Below is a small trained network, with its code and all its weights. Each question gives an input and a class and asks what happens when units are switched off, that is, made to give their printed mean instead of their output.

import numpy as np


def w(rows, s, z=0):
    codes = np.array(rows[::2]) - 128.0
    scale = np.full(codes.shape[1], s)
    scale[-1] = z or s
    return codes * scale


def f(y):
    return np.maximum(y, 0)


def log_softmax(a):
    a = a - a.max(-1, keepdims=True)
    return a - np.log(np.exp(a).sum(-1, keepdims=True))


def net(x, mask):
    res = np.array(x, float).reshape(1, 8) / 4 @ E
    y = f(res @ A[0][:, :-1].T + A[0][:, -1])
    res = res + np.where(mask, y, B[0][:, -1]) @ B[0][:, :-1]
    return log_softmax(res[-1] @ U[:, :-1].T + U[:, -1])


A, B = {}, {}
E = w([
[246,175,117,154,149,142],'x0',
[128,129,126,123,127,132],'x1',
[126,131,140,141,136,120],'x2',
[90,166,53,215,122,174],'x3',
[127,129,132,132,131,126],'x4',
[111,75,55,120,225,83],'x5',
[129,127,125,124,126,131],'x6',
[126,135,124,118,131,134],'x7',
],0.014)
A[0] = w([
[110,121,26,162,162,123,34],'N1',
[169,121,147,41,103,151,183],'N2',
[31,159,131,141,76,124,193],'N3',
[123,155,176,111,117,144,201],'N4',
[186,146,140,144,98,175,120],'N5',
[108,138,65,145,176,132,58],'N6',
[192,143,128,107,194,122,145],'N7',
[101,132,71,155,131,134,143],'N8',
[112,157,128,183,80,195,112],'N9',
[154,128,203,82,66,128,253],'N10',
[98,144,132,155,87,163,199],'N11',
[252,152,104,145,147,131,188],'N12',
[161,188,105,185,101,139,145],'N13',
[67,72,142,55,152,60,213],'N14',
[122,104,87,155,168,177,94],'N15',
[132,167,128,152,134,150,110],'N16',
[151,96,113,79,159,68,116],'N17',
[163,182,120,168,92,170,122],'N18',
[172,103,131,106,158,97,112],'N19',
[78,135,144,136,117,131,231],'N20',
],0.014,0.0043)
B[0] = w([
[122,142,253,142,85,104,208],'N1',
[176,130,182,109,123,109,197],'N2',
[78,60,102,113,68,202,219],'N3',
[115,127,171,138,73,130,181],'N4',
[145,222,123,117,154,96,195],'N5',
[99,114,210,124,114,110,187],'N6',
[196,104,159,181,186,229,199],'N7',
[67,132,174,162,84,141,186],'N8',
[159,137,38,101,139,128,212],'N9',
[60,134,230,102,22,112,233],'N10',
[103,50,43,103,109,123,193],'N11',
[255,170,143,166,187,129,248],'N12',
[130,235,100,122,117,154,211],'N13',
[100,187,40,40,178,32,250],'N14',
[94,162,183,153,87,72,177],'N15',
[100,168,106,136,160,112,164],'N16',
[178,113,69,124,193,149,199],'N17',
[124,211,58,112,127,102,211],'N18',
[198,106,107,147,156,168,179],'N19',
[73,64,87,99,108,153,182],'N20',
],0.0086,0.016)
U = w([
[65,94,218,74,79,89,252],'0',
[138,194,37,76,172,71,185],'1',
[174,182,244,155,86,146,78],'2',
[204,57,109,110,205,179,27],'3',
[129,88,49,123,77,250,97],'4',
],0.012,0.0019)

Each question gives the input, the list of numbers given to net, and the class t.
The units are the neurons (one row each of A and B). Each row of codes is followed by its name. A weight is (code - 128) times the scale printed after its matrix; where a second scale follows, it is the last column's (A, B and U).
mask holds one flag per neuron, in row order. A switched-off neuron (its flag False) gives its mean, the last column of its row in B, instead of its output. The means were averaged over made-up inputs and are rounded, as every weight is.
A unit's drop is (log p(t) with every unit on - log p(t) with that unit switched off) / (log p(t) with every unit on - log p(t) with every unit switched off).
The circuit of an input: a set's keep is (log p(t) with only the set's units on - log p(t) with every unit switched off) / (log p(t) with every unit on - log p(t) with every unit switched off). Starting from the 12 units with the biggest drops (on a tie, the unit counted first), units are removed one at a time, each time the one whose removal leaves the highest keep (on an exact tie, the one counted first), for as long as the keep stays at least 0.8.
units of the circuit, in order: the units of the circuit, biggest drop first
top k neurons: the k neurons with the biggest drops, biggest first
drop when u is switched off: that unit's drop, to one decimal
input [-6,-8,-7,4,7,0,-1,1], class 4: units of the circuit, in order -> (N3)
input [1,-1,-1,0,-3,8,4,0], class 3: units of the circuit, in order -> (N7; N18)
input [0,-1,-2,1,-5,-5,4,8], class 4: units of the circuit, in order -> (N14; N1; N11)
input [-1,3,8,6,-4,-3,1,-8], class 4: top 2 neurons -> (N14; N3)
input [0,-2,-4,-7,-6,-8,-4,-6], class 0: top 2 neurons -> (N10; N12)
input [-1,6,3,-8,4,1,2,-1], class 1: top 3 neurons -> (N14; N17; N1)
input [-8,-1,1,1,-6,-8,7,3], class 4: top 2 neurons -> (N3; N9)
input [1,6,-5,7,7,-6,8,-1], class 1: top 2 neurons -> (N18; N5)
input [8,-3,8,1,8,-8,8,4], class 1: top 2 neurons -> (N18; N9)
input [3,-5,-2,8,5,1,2,8], class 2: top 2 neurons -> (N1; N14)
input [8,-1,-2,-3,3,1,-8,-4], class 3: top 2 neurons -> (N1; N7)
input [-5,-3,2,-7,6,1,2,2], class 1: top 2 neurons -> (N14; N17)
input [5,-8,-2,1,2,-3,-5,6], class 1: top 2 neurons -> (N18; N1)
input [2,7,-6,1,-2,2,-6,-6], class 2: units of the circuit, in order -> (N14)
input [5,3,-8,-5,6,4,2,7], class 3: drop when N3 is switched off -> 0.0
input [0,8,8,6,1,-5,-4,3], class 4: drop when N11 is switched off -> 0.2
input [-1,2,-6,-2,4,-4,-7,8], class 0: drop when N12 is switched off -> 0.1
